[ -2  17  16 -33  17   5   9  -5 -11 -28   3   6 -18  23 -14  20  12  -6
  31 -13   3  -5 -14  -5   5  23  33  72   7  -9  19  27   6   6   7  15]  bavab
[-22   5 -27 -12  -8  31  35  26  26  -5 -38   3  44 -36 -40 -65  21 -30
   6 -66 -15  69   9   8  84   8  -3 -34  -6 -36  23 -34 -11 -30 -35  15]  Zozes
[ 24 -20   6  -6   1  -9   1  14 -13  17  -8  12  37  -3  -1 -32   1  -5
  -5  21   7  19  14   4   7 -28   5 -39 -17 -25  -3  -3 -20  -8  -5  -1]  Nudu
[-23 -10 -30  -6  -6  -5   3   5 -11   0  -2   3  -6  -4 -18  -4  22 -14
   8 -19   2  24   2   8  61  13  -2  18  12  19  21   0   4   8 -21  -9]  Zozes
[ 15  24 -31  49  -9  63   3  -8  82 -14 -19 -28  -7  -3 -29  52  27   8
 -42 -37  -4  15  12 -20  13  30 -14 -32  -1 -17  -4 -35  49 -17 -30  27]  Zozes
[ 30  -1  18   0   2 -12   7  23 -14   0  -5  11  29 -12   5 -16 -32  -7
  21   9 -18   2   0  -5 -21 -23   7 -24  30 -22  -9  -6 -14   1   6  15]  Nudu
[-55 -12 -22   0  -9   1 -26   5  12 -15  -8 -12 -18 -38 -28 -15   1 -14
   8 -37  14  20  14  23  92  17 -12  53  -2  24  43 -17  19 -18 -30 -10]  naz
[ -8  -5 -25  18  -8 -34 -18 -25 -21  39  27  13 -29  25  30  30  -5   2
 -10  57  -3 -18 -26   1 -20  -4   0  61  -1  42 -10  50 -13  21  -5 -35]  nizes
[-19  18  -3   1  -5   6  -4  31 -20 -21   8  10 -38  -1  11  -7 -25  21
  14  31  -6  -8  14 -22   2   1  -2  31  -7   3   7 -11  -5   2   2  24]  mil
[-35 -19  -6 -21 -10  -6 -11   4   1  -3 -16  -9  20 -18 -14 -28  26 -14
  -1 -42  22  35  12  32  49  20  -1  16 -26  16  28 -14  -5 -15 -23 -13]  kila
[ -4  12  12  17 -10   6 -21   0  24 -16  -5 -16 -12 -14   2  45 -13   7
   1 -25   0 -17  -4   5 -29  27 -11   6  26  25   3 -21  28  -2  -1  12]  kila
[ 14   0 -22  28   4   1 -11 -23  42   3  10  -4   3  16   4  72  10   0
 -28   1   4  -6 -16  -8 -47  30   2  38  28  19  -3  19  23   8 -10 -23]  Nudu
[ 19 -18 -23  27  -2 -13 -18 -13  35  29  23   1  -1  22  35  68   0  13
 -19  37  21 -20 -19 -26 -22   7   4   5  -5  27 -21  22   4   9  -2 -28]  naz
[ 16  -5  39 -15 -12 -26  -1  34 -34  18  -9  -2   8  -4  29 -44 -18  14
  44  30  -9  -5   6   5  10 -42  11 -13 -17  -2   8 -13 -19  -7  19  20]  kila
[ 20  29  13   7  -4   2  15  24   4 -14 -12   5   8 -21  -1 -27 -51 -22
  38 -17 -49   1 -23  -4 -19  -6  -7  13  40 -15 -14 -13 -10  -6   1  30]  nizes
[-10 -34 -30 -35  -5 -34  -3 -14  -8  39  -3  19  29  23  15 -48  39  -8
  -7  23  33  29 -17   8  28 -17  23  34 -52   0  -2  44 -40   5  -3 -50]  dilo
[-36 -42  12 -24 -23 -10 -12  -8 -63  21   0  24   9 -34 -35 -71  -6 -20
  -6  18   7  12  23  56  48 -28  -2 -39 -34   9  -1  -8 -34   9  -8  -4]  nizes
[-31  -6 -14 -15  -5  28   3   3  18 -24 -10   3  18 -13 -31 -28   8 -10
 -25 -47  14  30  14   3  13  35 -11  -2 -18  -1  -2 -26  -8 -11 -12   4]  mil
[ -6 -30  -5  23 -14 -25 -29 -17 -19  56  21  12  -2   2  19  36 -11   4
 -43  47  22 -32 -26   7 -63 -27 -15 -39   4  37 -12  15 -11  36  26 -31]  gesa
[ -6   6  26 -39   8 -20   8  31 -51  -6  -5  11  -7   7  -4 -48 -12 -12
  49   3  -8   4  -2   7  30 -27  27  35   1 -27  24  11 -29   2  12  18]  bavab
[-58 -11  -6  -7 -22  -1 -19  37 -45  -5  -5   5 -25 -29 -17 -68 -17   5
  -3   6   8  14  35  14  48 -20 -19  -6 -23   9  23 -43 -25  -2 -11  12]  mil
[-22   3  26 -45   2 -16   4  44 -64 -15 -14   3 -17  -8 -18 -78  -4 -15
  51  -4  -4  17  19  18  72 -33  22  34 -11 -34  42 -12 -30  -7   0  27]  bavab
[ 11  29 -25  31  -6  19 -24   7  58 -37  -3 -43 -67  21 -10  80  29  -6
 -13 -20   9 -13   5 -22  12  37   7  67  14  11  28 -26  47  -7 -20  14]  bavab
[  9   7  13  15  -4   9   5 -19   9  20   3  19  16  -3  -3   8 -30  -4
  -9  15 -23 -12 -25   6 -54  -7  -5 -15   9  -3 -31  18 -10   5  10   4]  nizes
[-50 -31 -38  10 -27 -27 -28   6 -21  49 -10   4   2 -28 -15 -68   3 -27
 -25   7   4  32   7  45  55 -30 -26  -7 -29  16  20  -8 -40  -4 -34 -37]  nizes
[-10  -4 -31   7  -5  32   5 -12  34 -12 -10  -7   7  -3 -38  19  37 -12
 -21 -44   6  28   6   3  45  35  -3  -9  -1  11   9 -13  27  -3 -28   2]  Zozes
[ 35  30  15  17  -5  28   1  -8  26 -24   2   1 -28  16  15  45 -10  30
   2  45  -2 -33  -1 -32 -48  -5  20  13  -9 -22 -27   3  27   5  19  38]  dilo
[-33  14  -9  16 -19  -9   1  24   8   1 -22   7  15 -57 -20 -39 -49 -37
  13 -46 -42  19 -18  30  -3   3 -32  -4  47  -9  11 -27 -24 -10 -16   1]  nizes
[ -3  -5  -7  -9 -13  10 -16 -18   1 -29   5  -2 -38   6  -8  21  26   9
  -8  26  24 -15  18   3  19  13  21  39 -23  12  -2  -5  27  11  -2   9]  dilo
[-32  -7 -17 -12   9  15  -8 -20  -9 -37   6   1 -12  -4 -36  24  35   0
 -18 -18  22  17  18  21  35  42  13  72  -5   6  27  11  29   1 -40  -5]  Nudu
[-35  10 -54  58 -17  24 -20 -13  61  24 -12 -10 -10 -12 -24  53   0  -8
 -51 -37  -8  11  -8   1  -3  21 -39 -32  37  18   3 -19  22   3 -25 -20]  Zozes
[ -28  -11   32  -21    1  -24   17   36  -41   27  -21   24   67  -37
    0 -114  -58  -13   52  -16  -20   26   -9   22   33  -55   -4  -38
   -1  -39    8  -11  -62  -14   10   13]  naz
[-16 -11 -51   8  -7 -49 -25   6   2  27  13  -5 -24  10  28  38  19  -8
  -8  20  25   1 -34 -11  -7  14 -15  59   6  42  31  21  -9  16 -13 -51]  gesa
[-62  13 -14   8 -14 -19  -1  38  -5  10 -19  19  22 -41  -4 -59 -59 -17
  12 -34 -25  23 -15   9 -19  -4 -40 -11  33   0  19 -25 -48  -6   3  -6]  mil
[-17 -22 -40  -8  12 -25  -5 -27  10  25  10  15  28  21   4  24  32 -13
 -25  -1  21  27 -22   8  -7  26   9  61  -1  17  10  53 -10   6 -24 -57]  Nudu
[-81  12  -5   9 -18 -20 -23  26 -28  18 -21  -7 -18 -32  -1 -50 -18   5
  21 -11  -7  23   6  39  46 -18 -20  44 -11  10  60 -13 -15 -15 -26  -4]  kila
[ 43  -5 -17   5 -10  13 -11  14  37 -21  -2 -31 -11  -2  -5  37  28  -9
 -16 -21  24   0  -4 -26   0  21  -3  -5  -5   8  -3 -33  27  -2 -10   9]  gesa
[-56   9 -19   8 -20  -9 -26  -3 -13  -5 -11   4 -27 -27 -12 -24 -17  -2
  -2  -1   6  -1   5  22  17  -9  -9  33  11   5  18 -10  -5   9  -8  -4]  dilo
[ -6  26 -11  35 -10 -30 -15  53 -16   4 -11 -10 -33 -16  21 -16 -38   8
  32  31 -30   3   9  -9  14 -40 -16  38  37 -16  39 -22  -7 -10 -16  11]  Nudu
[  2 -37  22 -45  -4 -19  -4   3 -79  16  12  15   2  -5  -4 -50  16  10
  11  41  31  -5  13  18  28 -31  18 -19 -40   0   2   8 -22  19  16   3]  gesa
[-39 -15  -7  -1  -8  -3 -24 -23  -4  18   5  -8 -12  13   2  17  32  17
 -20   7  28   5   6  24  16  12   5  41 -41  34  20  17  11  -1 -16 -21]  kila
[ 38  56  13  33  -7  66  13  37  71 -65  -8 -20 -34  -8  -1  45 -33  24
   3  -2 -31 -19  14 -53 -40  26  -2   1  11 -29 -15 -62  47 -15   5  73]  mil
[ -1  12  13  15 -12   5  -1  25  -9  18 -11  -2  -4 -16   1 -24 -23  16
   2  24  -6  -6  -2  -3 -23 -38 -12 -34  -7 -31   9 -24 -12  -2  13  23]  gesa
[ 23  35  10  34  -5  20 -19   2  34 -24   5 -34 -47  15  25  76  -2  29
   6   8  -6 -30  -2 -26 -29  24   4  53  10  24   1 -12  52  -4  -5  29]  kila
[-24  11 -16  19  -4  27   3   0  34  12  -1  16   7   9   3   9 -10  19
 -39  16   2   8  -3 -18 -42   7 -14 -12 -32  -7  -8   1 -13  -8   1  -2]  mil
[  2 -20  11 -24  -7   0 -15   1  -5 -11  -2   0  -3  -5 -26   5   9 -24
   2 -17  16  -9  10  17  15   8  20 -18   4   1   6 -13  -5  11   8   4]  bavab
[  6 -16   3 -13   2  45 -11 -48  50 -28   9 -12  -1  20 -23  81  61  11
 -48 -23  43  -2  11   8  -6  68  19  14 -40  28 -14   6  54  -4 -16  -2]  kila
[-15 -24   4 -36   3  27  14 -18  -3 -15   6  22  30  11 -25 -21  22   1
 -27 -12  27  21  13   2  -1  30  14 -11 -45   2 -22   4 -13   0   5   2]  mil
[-56 -28   9 -40 -16  10  -8  24 -58 -23  -3  17  -6 -32 -40 -80  -2  -2
   0  -7  20  22  43  28  62  -5  -3 -17 -38   2  17 -36 -22  -2  -8  16]  mil
[ 46   2  22   5 -23  20 -10  21  24 -35 -18 -11  -6 -32  -8  -3 -17  -3
   5  -1  -1 -22  19 -11 -11 -11   6 -59  10 -20 -29 -54  16   0  19  43]  dilo
[  9 -43   0 -23  -8 -25 -22 -16 -54  28  25   3 -12  15   9  -1  27   8
 -21  47  44 -17   4   6  10 -16  13  -8 -33  29 -11  19  -8  29  12 -21]  gesa
[ -5 -19  14 -11   4 -15 -14 -23 -23  43  14  18  -3  35   6  10  12  10
 -18  46  18 -19  -6  13 -22 -25  24  -3 -30  -1  -2  42 -23  18  25 -20]  bavab
[-48  19 -40  43 -13  18 -14  -5  21   6  -7  -6 -31 -17 -22  34  -2   2
 -19 -23 -14   5  -2   7  22  14 -25  13  39  20  24 -12  25   9 -23  -2]  Zozes
[  0  -6 -11  21  -5  16 -14 -24  24  23   7  -6  -4   9  -4  44  15  17
 -48  13  24 -13 -12  -4 -47   3 -10 -19 -20   3  -9   6  12  10   4 -11]  gesa
[ 11  18  19  37  -4  61   4   1  59 -26 -11 -12  11 -22 -24  31 -28  16
 -17 -17  -5  -6  16 -13 -12   7  -4 -52  -5 -30 -17 -48  28 -20  -6  49]  naz
[-15 -12 -12   2  -2  10  -7  -1   8 -12 -13   1  21 -22 -33  -9  13 -17
 -22 -25  10  28  19  22  23  11  -5  -8   2  -9  16 -21   5  -9 -28  -3]  Nudu
[ 37  24   4  10  19  40  15 -26  36 -39   3 -13   2  30 -15  58  22  14
 -12 -14   1   1   1 -23 -31  44  21  50   5 -19 -14  18  42  -9 -14  25]  Nudu
[ 41  16   8  19 -16  39   3  15  35 -26 -16 -15   3 -26 -25  -6 -16 -15
  -1 -15 -22   5   9  -7   0   4  -6 -36  -6 -22 -20 -45  16 -19 -17  45]  nizes
[-25  15   9 -19 -11  -4   3  19 -30 -20 -17   9 -14 -20  -7 -52 -14   7
  34  10  -3   7   7   9  30 -22  11  35  -7 -26  17  -6 -12  -3   0  22]  dilo
[-25 -27  42 -42  -2 -68  -3   4 -87  28  18  24  11   1  35 -35 -31   3
  58  24  -7 -21 -22  31 -13 -18  19  40  25  40   5  38 -35  26  36 -19]  kila
[  1  35  -8  39 -23  19  -9  64  31 -25 -16 -14 -28 -32   8  -9 -49   9
   4   0 -25  -2  17 -35 -15 -11 -32 -30  14 -16   8 -72  -1 -18  -4  43]  mil
[-24  31 -27  15  10   1   4  15  18 -24 -11  -7  -8  -3  -9  15  -2  -4
  13 -28 -15  27 -11  -2   7  25  -4  92  28 -15  39  11  13 -15 -38  -2]  Nudu
[-81 -43  -8 -31 -14 -60 -33 -11 -78  39  18  15 -20   3  15 -22  21   7
   8  32  36   6   2  51  51 -10   7  68 -29  61  44  34 -25  21 -13 -51]  kila
[-50 -27 -22   9 -11 -37 -39   3 -38  12  21   4 -30 -19   9   6 -20  -4
   7  13  17 -14   0  18  48  -3  -7  45  23  53  19   2  -5  21 -14 -29]  naz
[ -7 -29  -2 -24 -13  -9   0  32  -4  11  -9  23  40 -23  -7 -56 -22 -21
  -6 -16   6  20   2  -2  -5  -9 -15 -64  -8   2 -16 -29 -44  -1  12  -8]  mil
[-52 -25  -7 -22   0  35  11 -36  14   3   5  27  26   9 -36  -6  32  11
 -54 -11  30  23  10  21 -15  36   4  -5 -49   2 -10  11 -13   1   0 -16]  mil
[-22 -14 -29  -3 -13  -2  20  25  23  33 -33  12  55 -35 -25 -63   3 -36
   1 -52 -17  54 -10  18  51 -10 -17 -61  17 -17  15 -22 -29 -15 -15 -15]  Zozes
